Here is a tiny trained network, its code and every weight. The questions are about switching its units off for an input and a class, where a switched-off unit gives its printed mean instead of its output.

import numpy as np


def w(rows, s, z=0):
    codes = np.array(rows[::2]) - 128.0
    scale = np.full(codes.shape[1], s)
    scale[-1] = z or s
    return codes * scale


def f(y):
    return np.maximum(y, 0)


def log_softmax(a):
    a = a - a.max(-1, keepdims=True)
    return a - np.log(np.exp(a).sum(-1, keepdims=True))


def net(x, mask):
    res = np.array(x, float).reshape(1, 5) / 4 @ E
    y = f(res @ A[0][:, :-1].T + A[0][:, -1])
    res = res + np.where(mask, y, B[0][:, -1]) @ B[0][:, :-1]
    return log_softmax(res[-1] @ U[:, :-1].T + U[:, -1])


A, B = {}, {}
E = w([
[164,90,136,138,184],'x0',
[229,164,202,135,159],'x1',
[233,73,195,170,19],'x2',
[194,48,104,1,98],'x3',
[51,64,66,198,143],'x4',
],0.0085)
A[0] = w([
[150,55,113,111,60,14],'n0',
[70,153,175,131,245,73],'n1',
[185,107,139,176,2,253],'n2',
[251,168,150,99,112,237],'n3',
[60,194,139,35,154,87],'n4',
[105,246,108,170,117,246],'n5',
[101,192,189,107,175,82],'n6',
[206,133,61,87,87,142],'n7',
[112,92,109,32,188,98],'n8',
[137,200,170,114,198,141],'n9',
[188,120,120,92,97,202],'n10',
[198,80,110,160,30,250],'n11',
],0.0088,0.0033)
B[0] = w([
[121,104,233,171,125,177],'n0',
[245,119,84,179,155,207],'n1',
[56,74,132,46,174,254],'n2',
[98,64,237,3,35,244],'n3',
[181,158,90,153,134,206],'n4',
[93,214,186,141,208,234],'n5',
[188,175,137,181,235,179],'n6',
[118,65,124,127,84,192],'n7',
[212,18,62,178,142,193],'n8',
[205,194,129,122,148,197],'n9',
[48,100,171,81,78,198],'n10',
[18,145,157,151,141,240],'n11',
],0.0068,0.0094)
U = w([
[82,141,145,215,157,37],'0',
[149,181,115,173,105,3],'1',
[147,39,52,96,70,7],'2',
[72,114,162,105,52,188],'3',
[2,201,143,144,150,182],'4',
[27,70,162,161,125,221],'5',
[150,206,201,105,152,200],'6',
[60,104,20,149,129,242],'7',
],0.0087,0.0033)

Each question gives the input, the list of numbers given to net, and the class t.
The units are the neurons (one row each of A and B). Each row of codes is followed by its name. A weight is (code - 128) times the scale printed after its matrix; where a second scale follows, it is the last column's (A, B and U).
mask holds one flag per neuron, in row order. A switched-off neuron (its flag False) gives its mean, the last column of its row in B, instead of its output. The means were averaged over made-up inputs and are rounded, as every weight is.
A unit's drop is (log p(t) with every unit on - log p(t) with that unit switched off) / (log p(t) with every unit on - log p(t) with every unit switched off).
The circuit of an input: a set's keep is (log p(t) with only the set's units on - log p(t) with every unit switched off) / (log p(t) with every unit on - log p(t) with every unit switched off). Starting from all 12 units, units are removed one at a time, each time the one whose removal leaves the highest keep (on an exact tie, the one counted first), for as long as the keep stays at least 0.8.
units of the circuit, in order: the units of the circuit, biggest drop first
most important unit: the unit with the biggest drop
top k neurons: the k neurons with the biggest drops, biggest first
drop when u is switched off: that unit's drop, to one decimal
input [3,-5,6,4,1], class 5: units of the circuit, in order	n11, n0
input [8,3,-2,4,8], class 2: units of the circuit, in order	n5, n11
input [-4,0,3,-4,8], class 4: units of the circuit, in order	n8, n3, n1
input [0,2,6,4,-6], class 3: units of the circuit, in order	n3
input [-7,4,-5,7,1], class 2: units of the circuit, in order	n8, n5
input [-1,7,-4,-8,0], class 6: top 2 neurons	n9, n5
input [3,0,-8,-6,5], class 0: units of the circuit, in order	n1, n2
input [6,-5,5,8,-7], class 3: units of the circuit, in order	n3, n10
input [-4,-2,6,5,1], class 5: units of the circuit, in order	n11, n2
input [-6,-2,-8,-1,0], class 7: units of the circuit, in order	n8, n1
input [3,-5,-8,-7,8], class 0: top 2 neurons	n1, n5
input [3,-4,-7,-7,-2], class 0: top 2 neurons	n1, n3
input [-1,-8,-8,-4,2], class 7: units of the circuit, in order	n1, n11
input [8,0,8,5,7], class 5: units of the circuit, in order	n11
input [-6,8,-6,8,-3], class 2: top 2 neurons	n8, n5
input [6,-8,-7,-8,7], class 0: top 3 neurons	n1, n5, n2
input [7,1,-3,-4,8], class 0: top 2 neurons	n1, n2
input [-7,6,5,-3,6], class 4: top 2 neurons	n8, n11
input [-5,7,-4,4,2], class 2: top 3 neurons	n5, n11, n8
input [-5,3,8,0,0], class 5: top 2 neurons	n11, n2
input [-7,-1,4,8,6], class 5: top 2 neurons	n11, n0
input [-3,-5,-2,2,2], class 7: top neuron	n3
input [-3,8,2,1,-6], class 3: top 2 neurons	n3, n10
input [-8,1,-7,8,8], class 2: drop when n6 is switched off	0.1
input [8,8,4,2,-1], class 3: drop when n3 is switched off	0.2
input [1,2,-7,7,2], class 2: drop when n8 is switched off	0.3
input [2,8,7,-3,6], class 5: drop when n2 is switched off	0.2
input [-2,-2,7,-8,-4], class 4: most important unit	n5
